Below is a small trained network, with its code and all its weights. Each question gives an input and a target symbol and asks what happens when units are switched off, that is, made to give their printed mean instead of their output.

import numpy as np


def w(rows, s, z=0):
    codes = np.array(rows[::2]) - 128.0
    scale = np.full(codes.shape[1], s)
    scale[-1] = z or s
    return codes * scale


def norm(h):
    return h / np.sqrt((h * h).mean(-1, keepdims=True) + 1e-5)


def f(y):
    return y / 2 * (1 + np.tanh(0.7978845608 * (y + 0.044715 * y**3)))


def softmax(a):
    e = np.exp(a - a.max(-1, keepdims=True))
    return e / e.sum(-1, keepdims=True)


def log_softmax(a):
    a = a - a.max(-1, keepdims=True)
    return a - np.log(np.exp(a).sum(-1, keepdims=True))


def net(x, mask):
    ids = ['αβεηθμξπψ'.index(c) for c in x.split()]
    T = len(ids)
    res = E[ids] + P[:T]
    u = 0
    for l in range(2):
        r = norm(res)
        for j in range(3):
            rows = slice(2 * j, 2 * j + 2)
            q, k, v = (r @ M[l][rows].T for M in (Q, K, V))
            z = softmax(np.where(np.tri(T) > 0, q @ k.T / 2**0.5, -1e9)) @ v
            o = O[l][rows]
            res = res + np.where(mask[u + j], z, o[:, -1]) @ o[:, :-1]
        u += 3
        y = f(norm(res) @ A[l][:, :-1].T + A[l][:, -1])
        res = res + np.where(mask[u : u + 4], y, B[l][:, -1]) @ B[l][:, :-1]
        u += 4
    return log_softmax(norm(res)[-1] @ U[:, :-1].T + U[:, -1])


Q, K, V, O, A, B = {}, {}, {}, {}, {}, {}
E = w([
[102,105,242,118],'α',
[172,252,175,136],'β',
[172,92,194,65],'ε',
[136,116,106,199],'η',
[91,135,66,35],'θ',
[212,61,130,190],'μ',
[180,146,133,144],'ξ',
[165,140,106,168],'π',
[59,122,180,149],'ψ',
],0.02)
P = w([
[123,12,16,15],'0',
[253,166,123,81],'1',
[186,155,92,61],'2',
[164,162,68,71],'3',
[152,168,68,63],'4',
[104,191,57,88],'5',
[104,178,67,79],'6',
[93,175,62,97],'7',
],0.0045)
Q[0] = w([
[194,204,68,75],'0.h1',
[22,39,143,191],'0.h1',
[149,161,116,171],'0.h2',
[119,138,87,4],'0.h2',
[51,156,116,186],'0.h3',
[196,100,105,134],'0.h3',
],0.011)
K[0] = w([
[56,67,76,92],'0.h1',
[115,255,198,237],'0.h1',
[128,36,67,30],'0.h2',
[152,235,179,223],'0.h2',
[208,184,203,113],'0.h3',
[130,124,69,85],'0.h3',
],0.0065)
V[0] = w([
[127,93,157,184],'0.h1',
[164,172,124,56],'0.h1',
[169,128,143,166],'0.h2',
[128,103,167,138],'0.h2',
[92,181,198,110],'0.h3',
[148,253,154,192],'0.h3',
],0.012)
O[0] = w([
[125,38,114,139,9],'0.h1',
[206,185,169,168,254],'0.h1',
[176,74,204,145,128],'0.h2',
[113,2,6,52,93],'0.h2',
[198,85,100,85,90],'0.h3',
[119,102,184,106,85],'0.h3',
],0.0088,0.0059)
A[0] = w([
[7,129,50,60,75],'0.n1',
[132,170,150,29,185],'0.n2',
[87,90,185,130,3],'0.n3',
[93,162,202,123,193],'0.n4',
],0.011,0.0017)
B[0] = w([
[128,217,194,137,170],'0.n1',
[7,211,113,101,253],'0.n2',
[173,254,160,113,124],'0.n3',
[113,82,122,56,190],'0.n4',
],0.0062,0.0068)
Q[1] = w([
[187,226,201,110],'1.h1',
[108,5,206,145],'1.h1',
[147,128,83,59],'1.h2',
[160,149,255,206],'1.h2',
[96,174,183,149],'1.h3',
[78,237,202,121],'1.h3',
],0.0094)
K[1] = w([
[94,157,150,170],'1.h1',
[106,161,125,91],'1.h1',
[192,116,139,173],'1.h2',
[82,97,7,92],'1.h2',
[141,113,103,78],'1.h3',
[132,71,104,140],'1.h3',
],0.014)
V[1] = w([
[152,89,94,63],'1.h1',
[125,94,231,137],'1.h1',
[140,81,191,162],'1.h2',
[127,151,197,163],'1.h2',
[164,106,123,84],'1.h3',
[252,202,69,87],'1.h3',
],0.013)
O[1] = w([
[82,140,245,100,45],'1.h1',
[147,179,110,191,104],'1.h1',
[182,181,111,150,27],'1.h2',
[162,203,107,156,153],'1.h2',
[185,141,205,88,117],'1.h3',
[157,148,106,85,254],'1.h3',
],0.011,0.0055)
A[1] = w([
[59,152,175,182,253],'1.n1',
[3,129,156,197,118],'1.n2',
[202,197,138,100,200],'1.n3',
[248,2,88,186,72],'1.n4',
],0.0092,0.0041)
B[1] = w([
[70,60,107,192,175],'1.n1',
[149,64,150,25,140],'1.n2',
[115,24,145,149,254],'1.n3',
[1,205,212,106,169],'1.n4',
],0.01,0.0076)
U = w([
[124,84,189,107,32],'α',
[215,236,205,161,117],'β',
[188,86,141,40,48],'ε',
[31,51,17,215,3],'η',
[84,174,37,65,238],'θ',
[27,140,193,231,78],'μ',
[217,133,79,197,161],'ξ',
[154,93,9,236,140],'π',
[57,44,113,101,17],'ψ',
],0.011,0.0035)

Each question gives the input, a string of symbols that net reads in full, and the target symbol t.
The units are the heads (2 rows each of Q, K, V and O) and the neurons (one row each of A and B). Each row of codes is followed by its name. A weight is (code - 128) times the scale printed after its matrix; where a second scale follows, it is the last column's (O, A, B and U).
mask holds one flag per unit, layer by layer, with each layer's heads first. A switched-off unit (its flag False) gives its mean, the last column of its rows in O or B, instead of its output. The means were averaged over made-up inputs and are rounded, as every weight is.
A unit's drop is (log p(t) with every unit on - log p(t) with that unit switched off) / (log p(t) with every unit on - log p(t) with every unit switched off).
The circuit of an input: a set's keep is (log p(t) with only the set's units on - log p(t) with every unit switched off) / (log p(t) with every unit on - log p(t) with every unit switched off). Starting from the 12 units with the biggest drops (on a tie, the unit counted first), units are removed one at a time, each time the one whose removal leaves the highest keep (on an exact tie, the one counted first), for as long as the keep stays at least 0.8.
units of the circuit, in order: the units of the circuit, biggest drop first
most important unit: the unit with the biggest drop
heads that matter: for each layer, one digit per head in row order, 1 if its drop is at least 0.15 and else 0, layers parted by /
input η ξ η β ξ, target η: units of the circuit, in order -> 0.h1
input μ β β ψ π, target μ: heads that matter -> 110 / 000
input η α ε, target η: units of the circuit, in order -> 0.h3, 1.h3, 1.h1
input μ α π, target μ: heads that matter -> 110 / 001
input ψ μ β ψ μ η, target ψ: units of the circuit, in order -> 0.h1, 1.h1, 1.n2
input β π ε μ ψ, target β: units of the circuit, in order -> 1.h2, 1.h3, 0.n2
input α ε μ π π μ β ψ, target α: heads that matter -> 011 / 001
input θ θ π μ, target θ: heads that matter -> 011 / 111
input ε α ξ θ θ ψ π, target ε: heads that matter -> 011 / 111
input α β β, target α: heads that matter -> 111 / 000
input β π ε, target β: units of the circuit, in order -> 1.h2, 0.h3
input θ μ θ β ξ ψ η β, target θ: units of the circuit, in order -> 1.h1, 1.h2
input β μ β ξ ψ ξ η μ, target β: units of the circuit, in order -> 1.h2, 1.n4, 0.n2
input ε ε β ψ, target ε: units of the circuit, in order -> 1.h3, 0.h3
input θ ψ θ β ψ, target θ: units of the circuit, in order -> 0.h2, 1.n3
input β ε ε, target β: units of the circuit, in order -> 1.h2
input θ θ β, target θ: units of the circuit, in order -> 1.h2, 0.h2, 1.h1
input β μ β β η, target β: units of the circuit, in order -> 0.h3, 1.h2
input ε θ ξ θ ε ξ, target ε: units of the circuit, in order -> 1.h3, 1.h2
input ξ μ π ε, target ξ: heads that matter -> 001 / 110
input π π β, target π: heads that matter -> 101 / 101
input ε θ θ π ξ, target ε: heads that matter -> 000 / 011
input θ θ π μ θ ε ψ, target ψ: heads that matter -> 000 / 010
input η β β, target η: units of the circuit, in order -> 0.h1, 1.h3
input θ θ θ θ ξ, target θ: heads that matter -> 010 / 111
input ξ β η, target ξ: most important unit -> 1.h2
input β ε μ, target β: most important unit -> 1.n4
input β θ θ θ π μ ξ ξ, target ξ: heads that matter -> 100 / 100
